Below is a small trained network, with its code and all its weights. Each question gives an input and a class and asks what happens when units are switched off, that is, made to give their printed mean instead of their output.

import numpy as np


def w(rows, s, z=0):
    codes = np.array(rows[::2]) - 128.0
    scale = np.full(codes.shape[1], s)
    scale[-1] = z or s
    return codes * scale


def f(y):
    return np.maximum(y, 0)


def log_softmax(a):
    a = a - a.max(-1, keepdims=True)
    return a - np.log(np.exp(a).sum(-1, keepdims=True))


def net(x, mask):
    res = np.array(x, float).reshape(1, 6) / 4 @ E
    y = f(res @ A[0][:, :-1].T + A[0][:, -1])
    res = res + np.where(mask, y, B[0][:, -1]) @ B[0][:, :-1]
    return log_softmax(res[-1] @ U[:, :-1].T + U[:, -1])


A, B = {}, {}
E = w([
[238,191,91,234,203,82,108,202,89,192,217,42],'x0',
[116,238,178,173,158,221,199,183,18,38,39,130],'x1',
[180,148,200,234,56,162,226,56,173,182,193,220],'x2',
[113,88,164,175,226,141,44,3,48,56,200,177],'x3',
[197,33,245,183,28,78,59,187,78,98,76,98],'x4',
[186,146,153,61,105,36,228,62,126,20,186,31],'x5',
],0.0049)
A[0] = w([
[146,167,115,89,38,102,209,217,213,173,77,95,40],'neuron 0',
[128,87,160,146,189,118,83,15,52,44,201,152,109],'neuron 1',
[133,72,182,164,218,129,59,16,70,74,187,161,79],'neuron 2',
[253,216,64,247,218,62,133,196,63,187,252,28,123],'neuron 3',
[169,77,216,162,59,100,94,138,83,120,96,101,48],'neuron 4',
[178,147,184,244,78,141,200,85,175,159,173,175,88],'neuron 5',
[67,222,32,89,208,159,216,58,171,153,211,152,2],'neuron 6',
[35,78,164,44,67,131,170,53,164,63,71,185,55],'neuron 7',
[116,82,177,159,185,133,49,20,74,62,178,173,50],'neuron 8',
[163,67,215,172,52,99,84,135,81,122,102,129,40],'neuron 9',
[169,53,207,144,49,101,104,160,95,118,111,107,74],'neuron 10',
[145,65,187,194,78,148,25,197,110,149,62,170,130],'neuron 11',
[145,50,71,126,112,44,57,100,191,205,203,110,11],'neuron 12',
[75,71,155,59,66,182,152,51,168,78,51,189,100],'neuron 13',
[165,121,144,52,61,59,231,126,134,43,163,67,61],'neuron 14',
[18,84,140,118,97,206,57,132,136,179,40,237,100],'neuron 15',
[172,58,202,184,52,72,77,157,73,102,118,101,79],'neuron 16',
[169,151,188,200,78,158,189,57,146,151,161,197,40],'neuron 17',
[110,84,153,169,217,163,45,55,62,81,170,195,160],'neuron 18',
[108,208,187,155,155,200,191,177,31,75,54,148,28],'neuron 19',
[99,120,46,21,183,112,52,178,82,63,86,35,37],'neuron 20',
[65,125,88,68,184,113,41,187,110,82,73,51,72],'neuron 21',
[106,104,138,213,108,197,101,138,142,205,104,228,131],'neuron 22',
[154,137,218,199,64,176,223,75,166,154,187,188,54],'neuron 23',
[175,55,212,161,50,113,82,145,88,113,109,130,28],'neuron 24',
[113,214,167,164,144,205,170,166,42,77,49,137,34],'neuron 25',
[151,156,82,219,182,178,32,204,106,227,137,149,128],'neuron 26',
[122,36,83,107,117,59,49,114,227,188,156,155,20],'neuron 27',
[161,74,220,175,75,122,102,174,80,96,83,124,61],'neuron 28',
[122,176,116,152,125,163,219,69,184,162,187,187,108],'neuron 29',
[120,234,175,164,158,197,181,171,48,46,39,138,45],'neuron 30',
[134,25,97,91,90,68,61,77,215,211,187,132,49],'neuron 31',
[194,138,161,87,101,54,229,51,112,18,197,35,66],'neuron 32',
[51,219,56,80,222,180,201,82,160,150,165,181,74],'neuron 33',
[74,99,74,39,203,90,37,162,72,59,91,40,90],'neuron 34',
[156,154,92,77,10,110,194,232,195,186,62,87,99],'neuron 35',
[177,142,178,201,83,151,210,93,138,151,204,168,96],'neuron 36',
[209,183,103,229,204,127,75,200,100,207,195,69,132],'neuron 37',
[142,197,144,181,147,174,182,185,54,64,49,121,14],'neuron 38',
[198,143,154,93,110,54,203,64,130,12,184,65,73],'neuron 39',
[141,142,112,97,35,136,191,221,198,203,52,88,115],'neuron 40',
[160,128,205,183,60,159,197,77,152,146,179,198,68],'neuron 41',
[31,82,154,55,66,166,140,65,139,74,57,188,51],'neuron 42',
[53,202,26,116,228,195,163,93,160,187,155,182,70],'neuron 43',
[157,64,192,161,53,94,98,147,101,96,110,122,47],'neuron 44',
[128,40,95,94,103,52,77,88,223,198,187,139,37],'neuron 45',
[167,135,152,92,95,49,207,63,130,11,180,56,73],'neuron 46',
[27,77,157,48,63,182,144,73,163,66,65,218,70],'neuron 47',
],0.0046,0.0016)
B[0] = w([
[111,194,218,130,219,145,209,127,212,224,62,134,194],'neuron 0',
[81,197,205,164,195,152,211,142,202,219,56,132,203],'neuron 1',
[105,197,220,159,207,155,229,146,207,224,49,132,204],'neuron 2',
[102,79,187,205,90,16,179,105,157,22,148,2,254],'neuron 3',
[144,185,53,64,95,160,90,65,184,101,109,65,174],'neuron 4',
[169,64,111,92,191,60,51,190,144,68,64,163,189],'neuron 5',
[142,217,21,49,74,161,82,40,206,73,105,22,201],'neuron 6',
[112,100,177,196,109,22,138,127,140,49,137,30,198],'neuron 7',
[100,207,220,130,210,163,211,147,219,226,46,142,197],'neuron 8',
[143,195,61,62,94,172,92,67,173,95,105,77,177],'neuron 9',
[133,201,74,76,111,155,112,71,176,117,112,77,177],'neuron 10',
[89,208,25,113,56,207,76,103,160,136,138,101,198],'neuron 11',
[215,66,211,86,120,183,211,58,49,112,202,166,188],'neuron 12',
[107,103,172,191,88,55,152,133,136,63,163,53,200],'neuron 13',
[47,145,86,203,64,215,97,216,131,181,165,202,183],'neuron 14',
[22,96,113,234,37,129,100,209,118,107,187,136,210],'neuron 15',
[138,196,67,68,112,146,106,62,188,93,93,59,186],'neuron 16',
[185,56,124,63,207,73,51,189,153,98,64,177,180],'neuron 17',
[76,201,202,164,185,171,205,149,198,216,78,148,210],'neuron 18',
[218,61,184,74,108,195,194,62,43,118,211,187,196],'neuron 19',
[187,57,108,69,220,71,30,204,153,84,47,194,195],'neuron 20',
[167,50,110,80,187,88,54,202,133,97,68,203,187],'neuron 21',
[80,104,69,169,103,157,60,212,111,138,141,195,197],'neuron 22',
[187,52,99,72,211,59,47,195,142,88,52,179,190],'neuron 23',
[147,193,51,63,91,176,95,56,176,100,101,66,177],'neuron 24',
[208,64,182,67,100,197,191,68,49,120,203,192,193],'neuron 25',
[39,97,99,234,39,158,102,208,106,121,190,154,211],'neuron 26',
[215,66,181,80,123,215,197,82,46,125,206,196,189],'neuron 27',
[145,194,56,74,84,182,107,60,171,98,130,74,179],'neuron 28',
[174,99,72,60,169,81,45,146,155,77,71,147,184],'neuron 29',
[217,65,180,66,114,194,195,55,44,100,206,191,203],'neuron 30',
[207,75,178,66,113,203,207,57,47,119,213,193,198],'neuron 31',
[45,141,60,200,45,216,83,219,93,163,195,207,202],'neuron 32',
[140,208,36,66,60,174,80,51,186,84,115,58,203],'neuron 33',
[175,71,122,75,203,79,57,215,161,106,48,192,202],'neuron 34',
[104,200,223,154,216,145,226,134,198,224,62,140,207],'neuron 35',
[162,65,112,99,191,63,57,186,147,85,65,154,182],'neuron 36',
[85,92,169,219,69,49,163,150,145,46,151,52,221],'neuron 37',
[213,54,186,76,119,171,195,65,60,100,195,175,187],'neuron 38',
[51,139,65,190,55,207,88,203,105,169,174,197,193],'neuron 39',
[96,193,216,160,206,164,207,138,202,223,70,146,203],'neuron 40',
[176,62,105,80,191,74,49,190,137,75,69,170,182],'neuron 41',
[91,83,181,201,92,42,147,143,138,51,158,51,196],'neuron 42',
[116,213,34,73,53,198,81,59,175,90,118,60,206],'neuron 43',
[140,193,62,72,94,167,118,66,170,98,106,61,171],'neuron 44',
[211,91,182,69,108,196,199,54,51,116,208,188,192],'neuron 45',
[56,117,79,179,62,207,76,211,102,163,176,214,192],'neuron 46',
[86,97,173,203,77,47,161,144,134,47,164,48,207],'neuron 47',
],0.0048,0.0078)
U = w([
[247,49,202,26,119,202,223,19,23,120,235,210,82],'0',
[144,245,2,21,84,175,60,14,187,102,90,25,74],'1',
[198,31,103,44,239,22,11,230,140,91,21,210,91],'2',
[91,233,245,170,230,151,246,135,199,251,38,143,93],'3',
[83,72,186,247,66,2,168,127,127,36,185,3,115],'4',
[26,129,39,228,37,228,48,224,86,186,202,232,173],'5',
[108,148,113,111,121,61,140,80,58,190,119,157,253],'6',
],0.0063,0.005)

Each question gives the input, the list of numbers given to net, and the class t.
The units are the neurons (one row each of A and B). Each row of codes is followed by its name. A weight is (code - 128) times the scale printed after its matrix; where a second scale follows, it is the last column's (A, B and U).
mask holds one flag per neuron, in row order. A switched-off neuron (its flag False) gives its mean, the last column of its row in B, instead of its output. The means were averaged over made-up inputs and are rounded, as every weight is.
A unit's drop is (log p(t) with every unit on - log p(t) with that unit switched off) / (log p(t) with every unit on - log p(t) with every unit switched off).
The circuit of an input: a set's keep is (log p(t) with only the set's units on - log p(t) with every unit switched off) / (log p(t) with every unit on - log p(t) with every unit switched off). Starting from the 12 units with the biggest drops (on a tie, the unit counted first), units are removed one at a time, each time the one whose removal leaves the highest keep (on an exact tie, the one counted first), for as long as the keep stays at least 0.8.
units of the circuit, in order: the units of the circuit, biggest drop first
most important unit: the unit with the biggest drop
k most important neurons: the k neurons with the biggest drops, biggest first
drop of u: that unit's drop, to one decimal
input [1,5,3,6,4,0], class 3: units of the circuit, in order : [neuron 2]
input [-3,-6,1,4,-6,7], class 5: units of the circuit, in order : [neuron 32; neuron 46]
input [8,7,-2,8,5,-8], class 3: 3 most important neurons : [neuron 18; neuron 2; neuron 8]
input [6,2,4,-5,2,7], class 5: units of the circuit, in order : [neuron 32; neuron 14]
input [7,-6,4,4,-8,6], class 1: 3 most important neurons : [neuron 6; neuron 33; neuron 43]
input [-1,-3,-1,-5,4,-4], class 3: 3 most important neurons : [neuron 35; neuron 40; neuron 0]
input [4,4,1,-2,-3,4], class 0: units of the circuit, in order : [neuron 30; neuron 38]
input [2,4,-6,8,4,-7], class 3: 4 most important neurons : [neuron 18; neuron 2; neuron 8; neuron 1]
input [-2,-4,2,6,-6,7], class 5: units of the circuit, in order : [neuron 32; neuron 39]
input [-8,-4,6,-1,-8,-1], class 1: 4 most important neurons : [neuron 6; neuron 33; neuron 43; neuron 3]
input [6,7,5,8,0,-8], class 3: 2 most important neurons : [neuron 18; neuron 2]
input [3,6,-8,-1,3,6], class 2: 2 most important neurons : [neuron 20; neuron 34]
input [6,6,-7,-5,7,8], class 5: units of the circuit, in order : [neuron 32; neuron 14]
input [-7,2,1,-2,-4,7], class 4: units of the circuit, in order : [neuron 7]
input [-7,6,-5,0,1,-3], class 4: units of the circuit, in order : [neuron 47; neuron 42]
input [-2,-3,3,4,-5,-5], class 1: 3 most important neurons : [neuron 43; neuron 6; neuron 33]
input [0,-6,4,7,-5,-2], class 3: 3 most important neurons : [neuron 2; neuron 8; neuron 18]
input [4,1,4,8,-7,-8], class 3: 4 most important neurons : [neuron 18; neuron 2; neuron 8; neuron 1]
input [8,-1,-5,-1,-6,-3], class 4: 3 most important neurons : [neuron 3; neuron 37; neuron 26]
input [-8,6,0,4,5,0], class 4: 4 most important neurons : [neuron 47; neuron 42; neuron 7; neuron 13]
input [-3,-2,-3,-1,4,2], class 1: most important unit : neuron 3
input [1,-1,7,-4,-7,-1], class 1: 2 most important neurons : [neuron 6; neuron 43]
input [-6,5,-2,8,4,-3], class 3: drop of neuron 2 : 0.1
input [-4,-4,1,7,-4,-6], class 3: drop of neuron 8 : 0.3
input [-4,5,-8,3,-6,-4], class 2: drop of neuron 20 : 0.6
